Below is a small trained network, with its code and all its weights. Each question gives an input and a class and asks what happens when units are switched off, that is, made to give their printed mean instead of their output.

import numpy as np


def w(rows, s, z=0):
    codes = np.array(rows[::2]) - 128.0
    scale = np.full(codes.shape[1], s)
    scale[-1] = z or s
    return codes * scale


def f(y):
    return y / 2 * (1 + np.tanh(0.7978845608 * (y + 0.044715 * y**3)))


def log_softmax(a):
    a = a - a.max(-1, keepdims=True)
    return a - np.log(np.exp(a).sum(-1, keepdims=True))


def net(x, mask):
    res = np.array(x, float).reshape(1, 7) / 4 @ E
    y = f(res @ A[0][:, :-1].T + A[0][:, -1])
    res = res + np.where(mask, y, B[0][:, -1]) @ B[0][:, :-1]
    return log_softmax(res[-1] @ U[:, :-1].T + U[:, -1])


A, B = {}, {}
E = w([
[185,238,252,92,173,114,225],'x0',
[97,220,106,12,28,136,101],'x1',
[43,66,118,24,166,48,40],'x2',
[67,129,106,91,19,150,209],'x3',
[114,222,49,247,129,146,156],'x4',
[218,168,88,154,95,3,82],'x5',
[38,185,57,171,211,10,151],'x6',
],0.0052)
A[0] = w([
[66,133,67,213,122,155,201,230],'n0',
[165,142,204,130,151,144,203,171],'n1',
[197,168,159,186,166,119,205,212],'n2',
[17,125,95,126,91,154,158,221],'n3',
[166,81,160,95,51,208,100,192],'n4',
[121,70,149,124,237,156,2,177],'n5',
[168,123,174,91,59,152,159,248],'n6',
[229,199,70,213,121,88,105,168],'n7',
[123,53,113,140,193,93,62,186],'n8',
[130,49,121,130,206,105,47,182],'n9',
[178,124,194,141,170,155,186,188],'n10',
[169,148,193,150,161,136,217,161],'n11',
[144,114,171,152,173,210,154,221],'n12',
[164,95,149,83,61,199,100,188],'n13',
[137,67,105,134,170,55,89,174],'n14',
[114,118,129,41,125,48,75,236],'n15',
[82,175,149,29,126,69,97,174],'n16',
[109,141,106,87,156,12,81,252],'n17',
],0.0075,0.0038)
B[0] = w([
[90,118,40,212,169,151,174,240],'n0',
[198,132,215,112,184,171,211,215],'n1',
[229,196,151,203,202,127,171,253],'n2',
[45,103,63,105,148,139,205,216],'n3',
[198,49,106,78,55,207,144,252],'n4',
[111,112,156,121,134,158,29,253],'n5',
[220,90,145,73,105,149,213,241],'n6',
[228,211,76,215,89,67,75,248],'n7',
[54,45,184,175,145,101,16,230],'n8',
[73,54,197,159,136,124,15,239],'n9',
[195,130,209,152,190,195,148,219],'n10',
[191,142,184,149,203,146,210,218],'n11',
[135,140,143,136,175,234,128,227],'n12',
[197,60,104,63,56,193,146,236],'n13',
[80,66,185,173,127,40,59,210],'n14',
[89,135,162,68,95,63,132,249],'n15',
[74,196,150,35,106,75,168,219],'n16',
[106,164,159,106,119,2,136,255],'n17',
],0.0068,0.0057)
U = w([
[94,96,158,131,150,216,48,7],'0',
[176,159,196,149,238,162,195,75],'1',
[74,71,184,150,139,44,64,116],'2',
[175,53,107,72,6,173,167,189],'3',
[24,104,3,176,174,161,195,255],'4',
[73,211,138,21,97,65,168,132],'5',
[185,203,47,225,104,72,97,143],'6',
],0.0073,0.00084)

Each question gives the input, the list of numbers given to net, and the class t.
The units are the neurons (one row each of A and B). Each row of codes is followed by its name. A weight is (code - 128) times the scale printed after its matrix; where a second scale follows, it is the last column's (A, B and U).
mask holds one flag per neuron, in row order. A switched-off neuron (its flag False) gives its mean, the last column of its row in B, instead of its output. The means were averaged over made-up inputs and are rounded, as every weight is.
A unit's drop is (log p(t) with every unit on - log p(t) with that unit switched off) / (log p(t) with every unit on - log p(t) with every unit switched off).
The circuit of an input: a set's keep is (log p(t) with only the set's units on - log p(t) with every unit switched off) / (log p(t) with every unit on - log p(t) with every unit switched off). Starting from the 12 units with the biggest drops (on a tie, the unit counted first), units are removed one at a time, each time the one whose removal leaves the highest keep (on an exact tie, the one counted first), for as long as the keep stays at least 0.8.
units of the circuit, in order: the units of the circuit, biggest drop first
k most important neurons: the k neurons with the biggest drops, biggest first
drop of u: that unit's drop, to one decimal
input [-8,5,-6,4,8,-8,-2], class 4: units of the circuit, in order => (n0)
input [-3,1,-1,6,-4,-6,4], class 4: units of the circuit, in order => (n3; n0)
input [-5,2,-3,-6,1,-4,-8], class 3: 2 most important neurons => (n4; n13)
input [6,-8,8,8,-1,-8,3], class 4: 4 most important neurons => (n3; n2; n6; n0)
input [-3,-5,-2,-4,0,0,6], class 2: units of the circuit, in order => (n8; n14)
input [4,4,8,-4,-1,-6,3], class 5: 2 most important neurons => (n16; n15)
input [-3,-3,4,7,2,-6,-2], class 4: units of the circuit, in order => (n3; n0)
input [-5,-5,-8,7,3,0,2], class 4: 2 most important neurons => (n0; n3)
input [-7,-2,8,6,1,3,-5], class 2: 3 most important neurons => (n8; n14; n9)
input [2,-5,0,4,4,-8,2], class 4: 3 most important neurons => (n0; n3; n6)
input [-8,-3,2,4,-3,-8,1], class 4: 3 most important neurons => (n3; n0; n10)
input [-8,-2,-2,-8,2,8,6], class 2: drop of n14 => 0.3
input [-2,-6,-5,4,0,-3,3], class 4: drop of n0 => 0.9
input [5,2,-4,-7,-1,6,5], class 6: units of the circuit, in order => (n7)
input [-3,4,8,1,7,8,4], class 5: drop of n5 => 0.2
